Rows and whether each has a hidden trait (one of two labels; each part has its own)
In the rows, 128 means zero.
[169 127 124 132 121 121 139  44 127 143 124 142 109  53  82 123 231  56
 163 103 100 105]
G
[162 159 162 127 150 104 171  75 107 150 131 142 138  85 123 108 195  82
 132 133 111 160]
G
[131  96 104 110  94 129 105  70 140 130 153 106 110 147  98 176 146  90
 132 125 124  90]
H
[154 188 174 145 164 116 158 103 106 135 131 145 154  83 149 108 154  95
 113 140 114 174]
G
[121  97 104 108 100 123 109 103 133 115 154 102 111 158  98 170 117  98
 120 133 128  97]
H
[134 103 108 113  92 196 108 119  54 139 148 105 122 139 105 131 119 135
 166 127 119 117]
H
[135 129 138 121  97 163 110 101  58 176 108 169 167 106 128 151 125 183
 174 125 149 114]
H
[139 183 175 137 119 129 122  90  85 188 113 176 186  73 164 117 140 101
 137 144 149 153]
G
[145 197 189 151 145 114 131  90 101 175 117 162 162  76 159 109 155  94
 133 146 129 168]
G
[145 152 143 137 103 176 106  94  78 188 111 189 164  72 137 146 137 152
 164 133 149 121]
H
[143 136 127 126 140  94 165 109 151 112 120 135 100 114 119 102 175  92
 122 119 107 146]
G
[149 153 158 121 151  96 176  74 118 126 132 136 136 113 129 104 177  86
 127 129 118 169]
G
[146 189 184 136 122 120 126  68  85 192 120 167 205  71 160 107 167  86
 141 140 144 161]
G
[136 100 107 126 102 112 111  88 180 127 139 109 106 116  86 164 161  93
 121 109 116  83]
H
[138 114 114 134  99 210 103 140  59 144 131 122 106 128 110 154 124 179
 181 125 115 111]
H
[160 116 122 128 126 112 135  52 160 142 130 134 105  77  88 126 216  75
 156 106 103 105]
G
[149 111 118 121 131  96 136  82 154 125 124 131 115 101  99 113 188  73
 142 105 111 109]
G
[145 105 113 137 126  97 124 108 184 113 125 123  99 101 101 120 178  88
 125 106 104  95]
G
[145 111 112 126  85 195 104  83  49 153 156 101 109 122  92 145 145 118
 162 128 115 106]
H
[137  96 111 103  80 168 101  79  66 140 162 106 123 150 100 150 139  91
 146 133 126 107]
H
[134 100 110 130 113 110 115  94 190 119 139 112 101 117  98 157 163  92
 125 111 117  87]
H
[137 103 106 136 115  96 112 104 201 120 132 111 103 109 101 145 167 100
 119 109 114  80]
G
[135 151 143 131 130  86 125 111 183 112 126 118 111 122  99 121 166  88
 125 106 122 101]
G
[137  97 102 115  90 164 106  89  68 134 156 101 100 147  95 161 129 108
 141 128 121 102]
H
[139 100 127 101  85 185 105 116  30 168 132 142 168 124 112 143 157 150
 207 113 135 109]
H
[119  90 110 105  91 141 107 107  89 121 158 100 121 172 107 153 115 102
 127 139 131 104]
H
[146  99 115 117  92 120 105  65 153 136 145 114 107 109  91 181 169  86
 138 110 116  80]
H
[141 104 106 140 117 102 114  89 190 124 127 122 104 100  98 132 190  78
 136 104 111  89]
G
[172 173 164 134 146 113 167  66 104 150 135 146 137  59 126 112 201  77
 137 134 110 154]
G
[135 136 145 122  93 145 110  91  53 189 110 181 187  87 151 147 137 132
 165 132 160 126]
H
[142 111 116 126 131  99 133 104 175 120 120 127 112 104  92 106 186  86
 132 106 107 105]
G
[146 125 115 138  96 186 111 105  50 180  99 164 160  87 132 163 140 180
 190 123 137 103]
H
[147 137 135 124 151 111 170  97 123 126 125 134 111 102 122 110 179  92
 123 125 105 151]
G
[142 183 168 142 119 132 116  87 109 193 117 173 180  80 164 122 139 103
 131 143 150 149]
G
[141  98 121 112  87 191 103 123  40 153 139 118 136 127 107 142 139 154
 191 119 129 108]
H
[170 179 161 157 164 125 164  88 105 141 127 142 119  47 131 112 173  83
 123 141  99 167]
G
[158 114 117 126 131 107 137  63 148 137 124 135 106  80  92 118 211  66
 149 108 106 102]
G
[153 158 154 130 159 101 180 104 121 129 130 136 130  98 128 106 167 105
 118 135 115 165]
G
[139 121 131 128 101 177 107 117  55 173 115 156 153 106 125 158 122 190
 174 123 136 115]
H
[137  99 113 132 148 101 141 135 188 103 120 124  86 111 115 111 157  99
 119 111 106 124]
G
[126 101 101 121 103 134 103 111 140  98 151  99  96 148 103 184 126 111
 117 128 124  95]
H
[145 108 101 135 100 127 107  72 171 130 142 112  88 102  96 186 148  97
 127 115 111  83]
H
[132  94 120  96  83 143 100  71  64 140 161 100 125 156  91 147 152  78
 148 134 131 105]
H
[134 177 172 133 120 122 117  94  98 181 112 174 190  84 173 117 125 108
 130 145 155 158]
G
[137 100 107 134 118 102 114 100 194 116 134 116 109 104  98 148 165 102
 123 109 118  91]
G
[142 148 147 123  88 154 103  75  82 197 112 209 195  76 146 138 148 123
 130 135 168 124]
H
[149 118 118 134 132 102 139  95 167 115 121 130  95  83 100 114 193  88
 133 109 106 103]
G
[141 124 134 120  93 166 105  98  60 176 114 164 197 100 132 154 130 167
 187 123 155 117]
H
[130  98 117 108  89 184 110 145  52 141 139 113 139 147 113 139 132 164
 184 119 128 119]
H
[155 130 131 121 135  98 153  74 119 131 123 135 111  93 104 116 195  69
 141 115 109 137]
G
[126 101 112 137 126 109 120 116 215 119 133 111 107 116 100 147 153 113
 115 108 117  91]
H
[147 100 112 121  90 201 102 115  47 153 139 113 115 121 107 140 140 145
 185 121 116 110]
H
[151 202 177 157 140 143 127  81 102 185 117 166 165  54 160 117 157  92
 135 147 127 165]
G
[146 112 105 148 119 119 121  95 187 142 129 125  87  97  91 139 176 102
 126 105 106  86]
G
[155 112 123 128  88 212 101 123  18 169 125 130 125  97 105 158 143 171
 199 117 118 102]
H
[151 113 123 132 144 110 157 101 151 121 120 128  91  98 107 119 179  91
 128 117 103 127]
G
[142  95 109 111  90 185 103  88  66 135 159 103 114 139 106 148 133 103
 152 136 118 111]
H
[142 121 149 127  94 171 107 116  45 184 121 169 165  97 130 162 131 181
 180 126 148 115]
H
[162 128 120 127 130 116 144  62 142 133 122 135  99  80  97 122 203  72
 139 111 102 120]
G
[147  96 112 101  73 170  99  62  39 159 163 110 131 122  91 158 171  80
 166 131 127 106]
H
